Below is a small trained network, with its code and all its weights. Each question gives an input and a target symbol and asks what happens when units are switched off, that is, made to give their printed mean instead of their output.

import numpy as np


def w(rows, s, z=0):
    codes = np.array(rows[::2]) - 128.0
    scale = np.full(codes.shape[1], s)
    scale[-1] = z or s
    return codes * scale


def f(y):
    return y / 2 * (1 + np.tanh(0.7978845608 * (y + 0.044715 * y**3)))


def softmax(a):
    e = np.exp(a - a.max(-1, keepdims=True))
    return e / e.sum(-1, keepdims=True)


def log_softmax(a):
    a = a - a.max(-1, keepdims=True)
    return a - np.log(np.exp(a).sum(-1, keepdims=True))


def net(x, mask):
    ids = ['ΓΔΛΠΣΨΩαβηθτφ'.index(c) for c in x.split()]
    T = len(ids)
    res = E[ids] + P[:T]
    r = res
    for j in range(3):
        rows = slice(2 * j, 2 * j + 2)
        q, k, v = (r @ M[0][rows].T for M in (Q, K, V))
        z = softmax(np.where(np.tri(T) > 0, q @ k.T / 2**0.5, -1e9)) @ v
        o = O[0][rows]
        res = res + np.where(mask[j], z, o[:, -1]) @ o[:, :-1]
    y = f(res @ A[0][:, :-1].T + A[0][:, -1])
    res = res + np.where(mask[3:7], y, B[0][:, -1]) @ B[0][:, :-1]
    return log_softmax(res[-1] @ U[:, :-1].T + U[:, -1])


Q, K, V, O, A, B = {}, {}, {}, {}, {}, {}
E = w([
[196,165,105,141,118,81,139,132,95],'Γ',
[162,84,91,110,124,123,91,125,162],'Δ',
[152,112,110,178,121,92,144,145,140],'Λ',
[128,68,136,178,119,74,178,67,110],'Π',
[181,108,118,156,80,100,98,87,158],'Σ',
[117,159,123,113,126,48,119,107,153],'Ψ',
[75,104,160,147,78,113,135,131,252],'Ω',
[184,116,115,160,162,101,151,132,168],'α',
[171,120,170,110,141,101,103,153,145],'β',
[124,114,192,111,157,63,147,91,112],'η',
[89,112,92,101,160,127,80,48,160],'θ',
[154,57,144,114,175,141,115,87,114],'τ',
[112,172,153,159,161,188,100,143,128],'φ',
],0.017)
P = w([
[149,122,109,55,2,221,199,137,55],'0',
[166,174,117,96,100,154,173,63,184],'1',
[177,145,143,113,123,146,163,73,213],'2',
[181,146,145,131,140,130,141,68,214],'3',
[175,138,152,147,147,118,128,75,205],'4',
[166,126,150,157,154,105,114,87,190],'5',
[158,124,152,172,154,99,97,95,183],'6',
[142,115,153,182,161,92,86,108,169],'7',
[136,104,151,181,163,79,69,126,156],'8',
[127,95,152,194,159,76,57,140,158],'9',
[116,87,152,191,169,72,43,152,153],'10',
[99,66,152,201,170,59,31,165,149],'11',
[105,61,149,203,173,53,18,176,148],'12',
[116,69,127,208,170,49,16,200,151],'13',
],0.0083)
Q[0] = w([
[185,124,148,140,166,91,116,66,191],'h1',
[127,131,184,188,178,96,96,166,147],'h1',
[148,199,178,254,160,162,48,67,212],'h2',
[169,95,135,132,149,111,136,112,179],'h2',
[120,167,100,102,122,157,155,149,98],'h3',
[132,100,100,108,108,82,138,142,116],'h3',
],0.015)
K[0] = w([
[102,106,124,165,237,174,43,142,93],'h1',
[106,78,101,219,113,88,1,139,95],'h1',
[124,88,161,195,182,74,33,157,143],'h2',
[103,146,201,60,189,126,83,115,78],'h2',
[223,135,104,49,72,142,234,34,154],'h3',
[168,79,137,148,132,59,95,120,152],'h3',
],0.0087)
V[0] = w([
[172,164,190,176,60,58,122,186,164],'h1',
[40,193,106,115,58,118,32,92,132],'h1',
[86,38,178,75,76,27,130,11,117],'h2',
[108,166,238,42,164,177,111,200,71],'h2',
[54,125,166,190,100,168,141,226,144],'h3',
[23,236,169,167,253,187,128,177,113],'h3',
],0.0074)
O[0] = w([
[197,168,163,174,86,159,162,116,140,153],'h1',
[109,245,123,105,112,98,109,89,71,138],'h1',
[152,123,151,33,99,97,136,95,112,87],'h2',
[110,117,232,140,176,147,66,114,149,109],'h2',
[136,120,114,127,110,180,163,76,142,177],'h3',
[144,136,99,82,174,119,180,93,173,254],'h3',
],0.012,0.006)
A[0] = w([
[65,106,139,97,178,113,150,66,254,91],'n1',
[206,149,177,183,112,57,121,82,181,54],'n2',
[92,49,90,85,152,96,209,6,149,3],'n3',
[135,151,51,54,166,18,160,114,146,53],'n4',
],0.0057,0.0033)
B[0] = w([
[150,171,117,58,188,167,154,207,47,254],'n1',
[115,206,180,149,132,182,104,145,125,201],'n2',
[102,151,113,186,135,254,144,152,84,181],'n3',
[44,156,130,193,146,115,73,129,163,172],'n4',
],0.0075,0.0068)
U = w([
[158,167,102,161,98,120,98,171,29,51],'Γ',
[95,10,95,82,142,113,67,151,191,228],'Δ',
[121,66,93,196,92,96,190,179,188,120],'Λ',
[72,89,145,199,111,133,196,116,61,68],'Π',
[157,134,96,86,65,152,167,16,188,146],'Σ',
[39,150,117,115,127,65,70,157,137,124],'Ψ',
[97,158,123,74,80,153,176,223,143,61],'Ω',
[175,173,93,118,193,120,166,121,135,252],'α',
[183,124,220,40,131,99,121,90,156,84],'β',
[111,163,185,96,128,97,171,101,48,87],'η',
[90,138,70,101,124,160,57,171,77,5],'θ',
[167,68,99,82,140,157,144,115,60,89],'τ',
[76,121,213,235,133,208,3,154,171,129],'φ',
],0.0065,0.0027)

Each question gives the input, a string of symbols that net reads in full, and the target symbol t.
The units are the heads (2 rows each of Q, K, V and O) and the neurons (one row each of A and B). Each row of codes is followed by its name. A weight is (code - 128) times the scale printed after its matrix; where a second scale follows, it is the last column's (O, A, B and U).
mask holds one flag per unit, heads first, then neurons. A switched-off unit (its flag False) gives its mean, the last column of its rows in O or B, instead of its output. The means were averaged over made-up inputs and are rounded, as every weight is.
A unit's drop is (log p(t) with every unit on - log p(t) with that unit switched off) / (log p(t) with every unit on - log p(t) with every unit switched off).
The circuit of an input: a set's keep is (log p(t) with only the set's units on - log p(t) with every unit switched off) / (log p(t) with every unit on - log p(t) with every unit switched off). Starting from all 7 units, units are removed one at a time, each time the one whose removal leaves the highest keep (on an exact tie, the one counted first), for as long as the keep stays at least 0.8.
circuit, biggest first: the units of the circuit, biggest drop first
k most important neurons: the k neurons with the biggest drops, biggest first
heads that matter: for each layer, one digit per head in row order, 1 if its drop is at least 0.15 and else 0, layers parted by /
input Ω β Ω, target φ: circuit, biggest first : h3
input Λ φ φ τ Ψ η η Ω β, target β: heads that matter : 010
input φ α α Δ τ, target τ: circuit, biggest first : h1, n3, h2
input Γ α Σ, target Λ: heads that matter : 111
input β φ Δ Γ Ω, target Ω: 2 most important neurons : n1, n3
input Γ Σ φ, target φ: circuit, biggest first : h3, h2
input η β β Λ, target φ: circuit, biggest first : h3, h1
input Ω φ Γ φ Λ η θ η, target Ψ: heads that matter : 101
input τ φ Ω Σ η τ β, target Δ: heads that matter : 101
input α θ α Λ Σ β β φ Σ Δ Σ Γ, target Γ: heads that matter : 111
input Σ Σ τ τ φ Ω, target Ω: circuit, biggest first : n1, n3, h3
input α Σ α, target Λ: circuit, biggest first : h2, h1, h3
input Λ Ψ β Λ, target φ: heads that matter : 101
input Ψ α τ Σ, target Δ: circuit, biggest first : h1, h3, h2
input α τ Σ τ θ, target Δ: circuit, biggest first : h1
input Σ Π Ω α Σ β Γ η, target β: heads that matter : 111
input Σ β η Ω, target β: heads that matter : 011
input θ Ω α Σ α α, target Λ: heads that matter : 111
input φ Σ α Σ β φ Δ α τ Σ θ Σ, target Ψ: heads that matter : 111
input τ β Ω, target Δ: circuit, biggest first : h1
